Each row is followed by its class.
[  0  12  22  12  -7  28   4 -14  59  -2 -29 -30   8 -36 -16   1  39  -3
 -10 -11 -13  57  50 -17 -58  45 -24 -11  18  20  22  17  22 -33  21  -8
  23 -13 -35  14  11  31  -3]
J302
[ 16  15  16  40   7  31  24  29 -13  -8   5  11  30 -14   7   7  23   0
  14  33 -37  25  17  16 -61  28  21  33  -7  -5  35 -24  -4 -57  33   0
  38   0 -27  20 -14   8 -10]
J442
[ -6 -26  10  13 -30  26  -7  15  12  25  17  -4 -33  10  -2  13   6  19
 -26  69 -25 -18  19   9  26  56 -25 -54   1  16   7 -21 -10  33  45 -30
  40  23  15 -35  31  44 -29]
J442
[-32 -31 -19   0 -20   7 -16   9 -56  48  15  -6  -1  -1   3  -3 -13  15
 -24  59 -13 -27  12   7  69  -2 -28 -22  21 -33  28  -3 -15  11 -13 -10
  58  -9   0 -63 -18 -11  41]
J751
[  2   2  16   4  -3  14  17  12   9 -11   5 -17 -12  12 -31   4  12  37
   7  16  -8   6  24  20   2  22 -29 -27 -15 -37  20 -47 -19  35   6 -19
  16   9 -11  14  25 -19  10]
J905
[ 22  -4 -14  48  37 -22 -29 -43 -54  28  34  -7 -16 -37 -46 -32  17 -30
   2  60   6  30 -17  22  39 -24   6 -39   4  26   2 -24  10  -9  35 -18
   5   5 -11  12   6  41 -24]
J442
[ -5 -21 -21  20 -20   1 -16  -7  10   1   8  -9  39 -61 -18   4 -32 -64
 -14 -12 -26  43  20 -51 -71   7  -3  -8 -76  11  18  42  11 -20 -14  27
  27 -28 -11  28   2  15  18]
J778
[ 39 -17 -23 -29 -19  18  -4 -48  52  -5 -44 -12  18  -3 -27  25 -28 -14
   0  -7 -11  -8  12  48  10  39  19 -28 -24  20  21 -48 -27 -13  37 -14
 -52  16  11  -7   8   7 -21]
J371
[-18  -7  29  -2 -40  21 -22  -9  -7 -44 -43   2   7  39 -35 -18   5  46
 -24  29   9   2  12  -1  26  28  37   4  32   1   2   1  25 -21  12 -28
   7  40 -24  17  12  19  41]
J5
[ 33  12  11   3 -17 -14 -27 -55  38 -30 -25 -22  -5  20 -19  13  17  47
  24  35  10  -4  14 -17 -58  69  -4 -54  31 -25  -1  -4  11  59  18 -23
  10  19  24  32  32  28 -37]
J905
[ 40   4 -17 -13 -12   4  -1 -11   0  -7 -24  11  15  -9  38   8 -18  26
 -26 -22   0  -9  -1  -7 -11  15  -8 -10  -2   6  32  20  30  -4 -34  -1
  21  21  -1  12 -12  10  35]
J302
[ -9 -32  -1  23 -32   2  -8 -12   4 -11  54  21 -17   4 -12  29  -8 -14
  46  42 -22  33   3 -15 -31  45 -22 -46 -58   3 -29 -22 -21  17   2  -6
  25  -1  36 -19  17  13   2]
J996
[-37   7  -2   7  -1  40   9   5 -19   7  24 -26 -20  -5   1   8  17 -24
  10   0   6  26  10  32  60  -3   1  12  29 -12  15   0 -15  27  -6 -19
  36 -57   3 -22 -10 -45  -9]
J371
[ 23  22   6  -5  43  21  15 -51  12   0  43  -3  30  -6  -3 -40  47  29
  22 -10  -1 -24   9 -25  21  19  -4   1  -9 -16 -21 -29  13  50 -24 -15
  -2  28 -15 -13   2  13  -2]
J5
[-70  25  -2  27 -25 -25 -17  52 -56  20  16  35  25 -11 -10  -2 -28 -36
   8  41  12   6 -11 -28 -13   6  43   5   7 -49  28  10   9  22   1  16
  33 -54  12 -29 -21 -24  35]
J996
[ 28  18  33 -14  23 -23  26  31  70  -8 -20  -8 -41  -6  76  27 -14  -3
 -20  27 -48 -36 -22 -24 -30 -54 -21  15 -24 -49 -12   3  -2  50  -4   7
 -27   3 -13  -7 -17  64  27]
J778
[-41 -41  26  16 -78  10   4  17 -38 -12  24  15 -19 -31  27  -3  -8 -30
 -29  57 -19 -18  25 -52  -2  30  -1 -24   4  18 -72  49  13  49 -14 -15
  15  18   3 -31  -6  21  40]
J607
[ 25  30 -13  21  34  41  10 -50  -7 -31  -9 -25  -1 -71  25   6   5   4
   5  25   9  -5  36  38 -13  17   9  32  12 -24 -43  17  17  14 -12  14
  26  -5  -3  -4   6 -36 -15]
J905
[ -1  26   7  12  40 -49   3  -3 -40  29  -2  -1  21  16  10 -16  52   8
   1   1  11  33  -6  56 -28 -10  -5  49 -10 -53 -23 -12 -20  23 -13   8
   5  26 -40  23 -38  -4  -5]
J905
[-12  -9  18  -1  -8  29  -6  -2  15  -2  45   2  -5 -47 -14 -29  -3 -32
   2  12 -30  50  33 -22 -44  50  26 -11 -73  71  12  -4   3  42  22 -23
  19  39   4  -2  17  46 -10]
J607
[ 41  29  12   3  38  42  16   8  17 -17  23  13 -13   3  28  -9  -1   6
  26  45 -20  -5 -29  44  18  48 -11  45 -60 -28  -5   1 -15  14  29  21
  11   6 -14  -7 -14 -20   5]
J996
[ -28   -2  -21   10   42  -21  -45 -114  -40   10   -2   16  -48  -36
    7  -38   36    4   30   23   35   19  -10   76   28   10    4   55
   12  -19    9  -16   10   15  -14   18   19   19   29   18   -4  -19
  -16]
J751
[-11 -22  21  -1 -13  -3   3  18  -5  30  27  31 -28 -43  28 -26  17 -53
   3   7  -1  43 -13  50  17  -9  -9   0 -50  -1 -19 -12  14 -32 -22  45
 -22  18  19  40  -3 -27 -22]
J371
[-28 -20  17  10 -64 -28 -23  60 -22  32 -33  40  24 -17   0 -21  -4  36
  14  31   2 -26  14  -7   7 -28   7 -24  68 -21  11  25  23  36  -4 -28
  48  18  11  19 -22  56 -13]
J442
[  3 -37   7  -6 -67  20  -7  -3  -8 -34 -56  12  -7 -19 -17 -12   9 -26
 -17  33  10 -23  22 -70  -1  74  -7   8  17 -10   8  34  39  19   2 -30
  36  -7  -7  11   3  -6  49]
J607
[ 33  -3  -4 -32  12  27 -11  23 -40  -2   8  -9  19  -3 -12 -33  26  49
 -13   1   4  15  -9  11 -31  54  30 -16 -20 -14  64  16  -6   7 -32   8
  -2  52  -8  95   4 -23 -27]
J905
[ 34 -25   0   8  -1  36  19  35 -37 -33  29  40   3  53  10  -9  35  54
 -10  15  -3 -17 -29 -15   3  46  44  20  27 -21 -58  46  12   0 -11   5
 -25  41   8   6 -13  29  -8]
J5
[-34  43  21  15   2 -26  -1 -24   4  22 -18 -35  27 -16 -20 -12  -3 -36
   5 -15  12  27   1 -12 -71   1  26  -2  16  15  14 -21   1 -16  11  27
 -26 -63  -7  47  -1  -7 -14]
J905
[ 26 -29 -20  -8 -54  28  22  29   7  11 -18  12  42 -54 -36   6  -3 -12
  21  41 -12 -30  41  18 -24   0 -32 -52 -33 -20  17 -39 -15  52  31 -20
  18  54  -9  26  14  -7 -23]
J905
[-15   5 -35  37  25  20 -16 -19 -41  17   5  34  12 -34  31 -20  27 -50
 -20 -55  56  11  -1  20   9  72   0  19 -27  14   3  14 -19 -47  19  13
  24 -21  20   8   4 -69 -36]
J996
[  1 -36  15 -10 -11  14  -8   8 -30  28   1  -1  -8   0 -12 -29  48  -3
 -20  42  18 -10  -1   3  77  38  19   2  67   6 -19  19   7  17   5 -38
   3  -3 -44   2 -10  27 -15]
J442
[ 23   7  12 -15  13  35   6  20  35 -28  16 -16 -25   5   8  31  -3  17
  -4  84 -43 -22  66 -37 -45  12  27 -28 -26 -48  25 -38  -6  33  16 -36
   2  13   8 -61  30  46  25]
J751
[ 32 -69  -3   9  62  -1   4 -48  17   7  70   0 -11 -26  38   3  16 -40
   1  85 -27  40  -1  13   1  43  31  28 -39 -53  11 -34 -11  17   7 -33
  15 -18  -8 -15 -12   7  18]
J442
[  8  19   2  -4  59  14 -12 -20  -3  10 -10 -12 -18 -40  31 -27  52  49
 -19 -33  -7  14  28  20 -12 -44  23   8  36 -17  43  -3 -17   5 -28  -7
 -17  20  -8  58  -5  41 -39]
J371
[ 41 -29 -51  34  42 -10  -7 -71 -62  22 -12 -13  13 -59  13  -4  15 -28
 -34  54  11 -11  17  63   4  19 -13  10 -15 -46  12 -29  28 -36  -3  -5
  12  16  32 -26  -6 -12  -4]
J751
[ -8 -11  -4  20 -15  29   4 -35 -74  19 -19  -6  16   8 -15  -6   1  -3
 -24  44  -2 -19  46 -23 -33 -29  16   6  88  14  -2 -24  22 -20 -10   6
  10 -40  10  33   1  36   2]
J905
[ 15 -41  -4   4  41  23  30  54   8   2  72  10 -12 -30  32  -5 -21  15
 -11  22 -33  21   6   3  34 -42  26  11 -45 -21  26  36  -6  48 -13  -7
  28  29  -6 -23   0  37  26]
J751
[ -7  11  11   7  34 -20  19  59 -16  25  39   5   3   9 -38 -16   8  -9
  -7  -2  -8  18   8 -30  11  -9  -9 -31   4 -20 -32  -9  30  24  -6  -8
 -28   7 -14 -27  21  -9  -7]
J778
[  3  19  22   1 -24  -5 -16  19   6  -3 -31   9 -15 -17  -6   1  37  14
  17   2   6  15  -2  -2 -39  67   2 -23  36  -3   8 -21  10 -32  -4  -7
 -12 -27  26  10  -5  32 -27]
J996
[-36 -12  36  15  -6 -39  20  47 -22   9 -11  31 -37  21  16 -27  58  25
 -28  25  19 -14  -3  15  13  28  32  14  15 -57 -32  -6  23  44 -28 -49
 -16  15  -5  31   4  17  -2]
J442
[-15  38  42   1  36  52  38  15 -26 -39  -9 -46 -31 -54  62   5  47  50
   5   8  -7 -18 -13 -23  -2  -7  39   8  18  19  -7  13  20  15 -53 -27
  -2  48 -18  -5   2  15  10]
J302
[-21 -47  24 -17 -28 -30 -40 -19 -13  30 -66  11  18 -49  -8 -21  25 -16
  42  34   4   9   9  14 -66 -17 -38  37 -38 -18 -19 -35  22 -29  -9  27
   2  52 -27  72  10  -7 -28]
J778
[ -1 -36  -2  -8  32 -26  11 -27  33  25  -7 -14 -25 -49   7   1  27 -26
   3  11 -10  39 -14  22  27 -32  19   2  -7 -19  11 -41  -9  29 -18 -42
 -17 -10 -20  12 -10  29  -1]
J371
[ -7  58  -7   5  52  -5  32 -21  25  -2  30 -17 -31  16  12  25 -25 -10
   2  19 -36  23  41  -9 -35 -85 -10  21 -22 -14 -48  -1  -9  58 -16  18
  18 -19 -20 -10   4   4  27]
J905
[-26 -28 -20 -12 -27 -13 -14  -4 -17  24 -30  -4  23 -13  -7   7 -23 -17
  23  39   6  -5 -33  34 -15  47 -37  11 -26 -39  -3  11  -9   2  14  27
  10  -8   8  26 -15 -85  -6]
J996
[ 34  11 -16  10  53   1  16  23  53  26  16  15 -60 -19  69   3 -16  -1
 -16 -15 -29  28  12   3  22 -97 -37 -18 -21  12 -25  14   0  24 -15 -25
  40  -6   9  12   1  30 -16]
J371
[ -1  37   9  15  42  -2  35  81  27  27  33  12  29 -19  40  11 -10   5
  18 -20 -26  21   5   4 -28 -87  20   7 -67 -16  -3  21 -32  33  10  -6
  15  25 -43 -28 -24  28   4]
J302
[-17   8 -15 -21   9  53  -8  31 -63   5   5  10   0 -39  -8 -26   1  -3
   3 -11 -22  -9 -19 -18 -15  10  16  11 -13  27  63   1  -7 -29 -23  34
  -8  23  16  35 -16 -16  -5]
J778
[  6  15  -9 -11  49  -6 -17 -69  29   0  11 -24 -28  19  16  22  -3 -10
 -21   4  -9  37  42  37 -40  -7  26 -13 -64 -14  13 -25 -39  -3  -4  13
 -11  32  33   8  20  14 -16]
J905
[ 23   6  19  25  15 -42  12  59 -19  15 -38   8  -1  11  -9 -35  27  19
 -40  -7   1   0 -10   6 -10 -25 -41 -16  25 -49  23 -20  38  -2  -3 -40
 -12   3 -20  59  -3  12   6]
J778
[ 25 -47  -9 -20  12  15   8 -33  22  15 -24 -40   1 -36  14  32  10 -37
  -2   8  -3 -28   4 -20  33  24   0 -17 -59  20 -18 -68 -28  13   1 -37
 -25  11  -1 -71  14  42   1]
J371
[ -3  11  30  -4 -38  -6  19  33 -38  -5   1 -29  14  12   5   7 -30  29
 -25  41 -48 -23  12 -25  -4 -54  14 -21   8   5 -29  73  22  47 -31  13
   1  60  -4  -6 -18  60  22]
J607
[-23  11  11 -36  18  35  18 -13 -15  35   1  11 -30 -47  28 -39  19  -5
   0  27  -6 -15  28  18  -2 -16 -20  -4  15  23  -7 -48  38  13 -28  -1
 -27  36  11  21   6 -29  -2]
J302
[ 19 -40  18  15 -10  10  13  36  36 -10 -17   4 -15  -1   4  25  15  24
 -11  40 -17   8   5   7  -9  16 -22 -35 -13 -26 -10  23  -2  18  48 -13
  -7  71  -1 -25  11  52   0]
J302
[-30 -47 -29   3  26 -16 -11 -92   0 -18  -8 -39 -29 -11   0  14  23   7
  -7   3   0  42  32  18 -28  37 -25  -1   9  11 -38   4  -9   3  -9 -38
  -1  31  17   2  15 -30   4]
J751
[  2   5  22  56  -1 -18   6  -6   1 -15  25  45 -13  39  57   1  25  28
   6  18  19  -8 -14  19  32   6  16 -14   7 -46  18  15  -9  11  27 -21
  53  43  -5   0  16 -16  -6]
J751
[-11 -42  21 -25 -29 -10 -54 -43 -48  -7 -24 -29   4   2  -6 -18   6 -31
  -8  60   7   7  18 -28 -11  50 -12 -16   8   7 -58   1  36 -24 -29 -20
 -20  25   5  -3  -3  -8  25]
J778
[-33  23   1  -4   4  16  -4  53  -8   9   6 -22  30 -27  -3   9 -35  22
 -11  21 -43  15  10  -6 -65  -9  33 -14   4 -20  32  57 -20  -9   4  44
 -18  -4  14  18 -20  13  -9]
J996
[-25  44  21  25 -17 -13 -24  40 -15  22  29  -6  30 -23   7  -3 -60 -16
  35   9  -9 -19 -12  13 -43 -66   2   4 -28  13 -48  15 -14  49  32  40
 -15 -39 -15  -9  -6  21 -36]
J778
[-21 -10  26  -7  21  43  15 -35  24  -6  -7 -29  -4 -12  -1  -3   2  12
   5   4 -19  -7  15  18  26 -22   0  22   5   6  39 -12  -2  27  13   3
   7  36 -14  18  26  10 -17]
J778
[  9 -11  -7  -5  24  42   0 -39  10   5   4   3  51 -22  33 -11   0  -2
   3  17   3 -21  -3  45  34  28  15  30 -25   2  19 -28  -5   6  46   4
  27  76  -2 -37  -2 -22 -16]
J5
[ 29  29   4  33 -33 -17  19  -5   9  -9 -39  -4 -16  22 -46  28  11 -23
 -18  53   1  -5  22 -10 -41   0  -7 -30  10 -39  27 -35  44  31  22   0
  21 -23  16  17  32  58   0]
J905
[-69 -97  -3  33 -42 -13 -17  12 -21  41  16 -13  29 -35  15   6 -32   7
 -59  -5  12  53 -16  30   1  33  -4   0  15  31   5  65   0  26  25   9
  34   2 -20   4   4  16   5]
J302
[-14  39  21   0  28 -14   9 -12 -20  -6 -23 -11 -14 -21  50 -24  15  21
  22 -12   2 -22 -36  15 -12 -37  17   2 -34   3 -18   6  -8  11 -50 -17
 -25  32  20  58 -24   7  -7]
J996
[ -2  41  30  11  -5  15   6   7  28 -26  43  11  13 -11  41  -1  -2   6
   9  21 -26   6  14 -43 -27 -46  23  -4  -6   0 -28  32  26  31 -11  23
  29  35 -13  -9   1  43  13]
J5
[-10 -17  -2 -29  34  16  13 -10 -12  -2  38   2 -11   5  39   2  30  41
  10   1  -7   5   2  -9 -54  42  25   9 -23  15 -54   7 -11  63 -29 -19
 -39  64  -8   3   5   1 -16]
J302
[ -7 -25  24  10  17  33  -4 -36 -11 -12 -18 -20 -39 -52   8 -18  32  -5
   9   9   1  46  18  33  -9   9  -2  49  59  38 -19 -18  23 -33 -14 -17
  -4 -55  19  29 -14  55  -8]
J996
[ -5  10  27   6   5 -21 -14  28  49  14  58   8  26  36  27  18 -67  34
  14 -13 -48  14   8  22  -8 -64  -7  -8  -8 -29  12  19 -47  50  27  30
   3  -7  -9 -27 -18  43   3]
J778
[-41 -22  25  10 -24 -18  17  63 -11  17  25  35   2 -39   6 -12   0 -57
 -14 -22  10  74  12   2 -17  38  37  41 -16  25  22 -11  44   9  -1 -10
  37 -14  -1 -19   4  -8   8]
J607
[ 48 -18 -22   9  28  -3   5 -10  56  10  -8  28   4 -30 -17  -7  15 -15
  -1 -20   7  54   1  45   6  43  -6  -2 -38 -40  50  -7   5 -29  23 -11
   5  -8 -10   6  -8 -11   7]
J302
[  8 -26  17  -9  13   6 -25  12  -5 -15 -48 -10  -3  -1 -25  20  23  13
  28  53  12 -17  40 -40 -37  24  -8  15 -12 -40 -25 -48  -1  -4  25 -16
 -10   8  -6 -33  30  33   5]
J996
[-47 -33  23  -1 -23  13  -3 -36  -6   6   6 -34  13 -36  27  -8  26   0
 -32  17  -7  11  18 -20 -32 -23  29 -10  19  36 -14 -14   7   9 -23 -29
   4  15 -25  40  11  40  -5]
J5
[  4   1 -19 -19 -58 -11 -40 -30  -2  -5 -17  -8 -10  -5 -67  -6  20  -1
 -27   9   2  32  43  -7  15  17  15 -82  55   0  -3  59  30  32 -30 -10
 -20  20  14  29   8  51 -21]
J371
[ 13 -93  19  14  20   4   7  -5 -11  -7  -2 -38  41 -43  29  20 -18 -25
  -5  55 -14  33   3  63   4  -6  48  34  18 -33   9 -10 -12 -62  29 -21
 -20   0  -1   0 -27  -5   5]
J442
[-33 -41 -10  50  54  19 -13 -74 -50 -17  10  -3 -35 -23  35  -7  51 -45
  -4   9  22   3 -28 -13  37  13  -7  16 -61  -9  22 -24 -40 -13  14 -30
  38  43   1   6  15 -38   8]
J778
[-11  42  32 -17 -12  21  15  41  12   1   1  -7 -25 -39  23 -24  32 -26
 -32  36 -25   8  -2   5   5  40 -12 -41  31  23 -18  18   2  -7  11  -7
 -41  26 -19   9 -24  -2   4]
J996
[-12 -17   7  -5 -29 -21   4 -12  41  13 -42 -36  -7 -13 -22  44   7  -8
 -26 -17  -4  27  38  31 -12   3 -32 -51 -44 -20  19 -44 -12 -43 -11 -16
 -19   0  -4 -24  17   9  24]
J302
[-31  33 -10   7  10  17  -3  42 -25 -13  -2  -5  14  45   6  29 -28 -10
 -24  22   4 -17   7 -16  11  -4  56  -3  -7 -41  32  49 -30  21  28  -2
  11  -3  11 -36  -4 -12  15]
J996
[ 28 -26 -16  -6  -6  -1 -25 -90 -12 -25 -32 -10 -14  11  15  18  29 -13
  15  18  10   5   6  48 -17  42 -10   6  -5  -4 -22 -52 -17   0   8 -32
 -24  23  23  16  -6  -9 -17]
J371
